Below are the code and all the weights of a small trained network. Each question names an input and a target symbol and asks about switching units off, where a switched-off unit gives its printed mean instead of its output.

import numpy as np


def w(rows, s, z=0):
    codes = np.array(rows[::2]) - 128.0
    scale = np.full(codes.shape[1], s)
    scale[-1] = z or s
    return codes * scale


def f(y):
    return np.maximum(y, 0)


def softmax(a):
    e = np.exp(a - a.max(-1, keepdims=True))
    return e / e.sum(-1, keepdims=True)


def log_softmax(a):
    a = a - a.max(-1, keepdims=True)
    return a - np.log(np.exp(a).sum(-1, keepdims=True))


def net(x, mask):
    ids = ['αβδεζηθλμξπσφψω'.index(c) for c in x.split()]
    T = len(ids)
    res = E[ids] + P[:T]
    q, k, v = (res @ M[0].T for M in (Q, K, V))
    z = softmax(np.where(np.tri(T) > 0, q @ k.T / 3**0.5, -1e9)) @ v
    res = res + np.where(mask[0], z, O[0][:, -1]) @ O[0][:, :-1]
    y = f(res @ A[0][:, :-1].T + A[0][:, -1])
    res = res + np.where(mask[1:13], y, B[0][:, -1]) @ B[0][:, :-1]
    return log_softmax(res[-1] @ U[:, :-1].T + U[:, -1])


Q, K, V, O, A, B = {}, {}, {}, {}, {}, {}
E = w([
[150,200,159,127,65],'α',
[132,170,4,128,193],'β',
[180,117,63,144,122],'δ',
[140,120,163,93,48],'ε',
[120,104,104,87,28],'ζ',
[156,122,108,146,225],'η',
[150,160,175,100,48],'θ',
[172,175,83,178,65],'λ',
[96,152,129,105,120],'μ',
[174,190,176,124,190],'ξ',
[136,118,224,85,146],'π',
[113,124,143,120,117],'σ',
[144,113,98,109,126],'φ',
[173,121,108,29,150],'ψ',
[63,42,65,98,118],'ω',
],0.016)
P = w([
[212,124,13,76,33],'0',
[115,2,109,72,203],'1',
[110,50,60,68,166],'2',
[122,115,75,55,144],'3',
[155,64,67,95,179],'4',
[133,111,69,78,143],'5',
[167,89,69,111,174],'6',
[157,152,150,75,128],'7',
],0.0065)
Q[0] = w([
[100,101,175,191,113],'h0',
[90,203,26,103,106],'h0',
[40,151,153,255,139],'h0',
],0.0098)
K[0] = w([
[1,71,124,171,221],'h0',
[156,120,130,94,134],'h0',
[37,77,190,166,169],'h0',
],0.0074)
V[0] = w([
[182,190,40,189,170],'h0',
[14,40,1,121,132],'h0',
[204,197,72,172,54],'h0',
],0.0092)
O[0] = w([
[71,168,137,30,192,153],'h0',
[118,254,145,156,99,155],'h0',
[55,56,129,169,130,254],'h0',
],0.012,0.0064)
A[0] = w([
[56,204,175,216,121,136],'n0',
[210,71,78,152,125,87],'n1',
[175,152,144,145,142,14],'n2',
[250,135,102,178,154,91],'n3',
[151,86,118,23,118,130],'n4',
[177,149,112,254,124,1],'n5',
[138,146,143,114,10,162],'n6',
[60,95,138,226,157,228],'n7',
[123,98,141,134,31,107],'n8',
[128,163,109,177,177,76],'n9',
[157,85,89,77,96,158],'n10',
[182,97,220,105,187,132],'n11',
],0.0084,0.0057)
B[0] = w([
[132,166,86,125,57,181],'n0',
[178,63,122,155,138,173],'n1',
[196,157,45,47,74,129],'n2',
[121,187,85,173,138,142],'n3',
[76,79,132,117,184,238],'n4',
[94,157,86,71,125,137],'n5',
[194,121,103,187,172,219],'n6',
[69,173,167,137,2,255],'n7',
[151,138,165,208,165,195],'n8',
[144,122,136,188,83,143],'n9',
[177,113,82,120,155,237],'n10',
[153,187,108,204,165,175],'n11',
],0.0088,0.0057)
U = w([
[125,165,179,220,54,119],'α',
[81,170,90,160,130,235],'β',
[166,136,85,97,135,141],'δ',
[104,62,172,223,119,83],'ε',
[192,97,94,191,144,56],'ζ',
[30,178,141,189,159,103],'η',
[164,89,173,182,65,175],'θ',
[140,212,98,186,77,49],'λ',
[49,226,154,88,113,60],'μ',
[141,167,155,182,165,177],'ξ',
[103,161,184,130,190,184],'π',
[117,163,135,172,95,168],'σ',
[76,75,143,155,113,195],'φ',
[123,71,130,81,209,110],'ψ',
[1,125,162,153,87,2],'ω',
],0.0092,0.0054)

Each question gives the input, a string of symbols that net reads in full, and the target symbol t.
The units are the heads (3 rows each of Q, K, V and O) and the neurons (one row each of A and B). Each row of codes is followed by its name. A weight is (code - 128) times the scale printed after its matrix; where a second scale follows, it is the last column's (O, A, B and U).
mask holds one flag per unit, heads first, then neurons. A switched-off unit (its flag False) gives its mean, the last column of its rows in O or B, instead of its output. The means were averaged over made-up inputs and are rounded, as every weight is.
A unit's drop is (log p(t) with every unit on - log p(t) with that unit switched off) / (log p(t) with every unit on - log p(t) with every unit switched off).
The circuit of an input: a set's keep is (log p(t) with only the set's units on - log p(t) with every unit switched off) / (log p(t) with every unit on - log p(t) with every unit switched off). Starting from the 12 units with the biggest drops (on a tie, the unit counted first), units are removed one at a time, each time the one whose removal leaves the highest keep (on an exact tie, the one counted first), for as long as the keep stays at least 0.8.
units of the circuit, in order: the units of the circuit, biggest drop first
k most important neurons: the k neurons with the biggest drops, biggest first
drop when u is switched off: that unit's drop, to one decimal
input ω ε φ, target λ: units of the circuit, in order -> (h0)
input λ λ α δ ξ ζ, target ω: units of the circuit, in order -> (h0 n7)
input δ α η φ β δ ξ ψ, target ψ: units of the circuit, in order -> (n7 n4)
input λ θ φ ξ ε, target ω: units of the circuit, in order -> (h0 n7)
input π φ β, target ζ: units of the circuit, in order -> (h0 n1)
input ω σ ω α, target λ: units of the circuit, in order -> (h0 n0)
input ξ λ θ, target ψ: units of the circuit, in order -> (h0 n4)
input ξ φ η α θ α φ, target ψ: units of the circuit, in order -> (h0 n4)
input ξ ζ η φ ξ ψ ψ φ, target ψ: units of the circuit, in order -> (h0 n7 n4)
input α ψ ω δ η ω, target ω: units of the circuit, in order -> (n7 n6)
input λ η α θ, target ω: units of the circuit, in order -> (h0 n7)
input β λ ψ μ μ, target μ: units of the circuit, in order -> (h0 n6)
input π θ σ θ ζ δ, target ζ: 2 most important neurons -> (n1 n10)
input α η π θ, target φ: most important neuron -> (n4)
input α φ ζ θ ψ, target ψ: 2 most important neurons -> (n4 n10)
input θ φ φ, target ε: 2 most important neurons -> (n1 n7)
input θ α ω, target ε: 2 most important neurons -> (n1 n8)
input θ α δ, target ε: 2 most important neurons -> (n1 n7)
input ω η θ ζ β, target λ: drop when n7 is switched off -> 0.0
input ω ω π, target λ: drop when n0 is switched off -> 0.1
input λ θ ψ ψ α ω, target ω: drop when n7 is switched off -> 0.7
input ζ ζ λ, target α: most important neuron -> (n7)
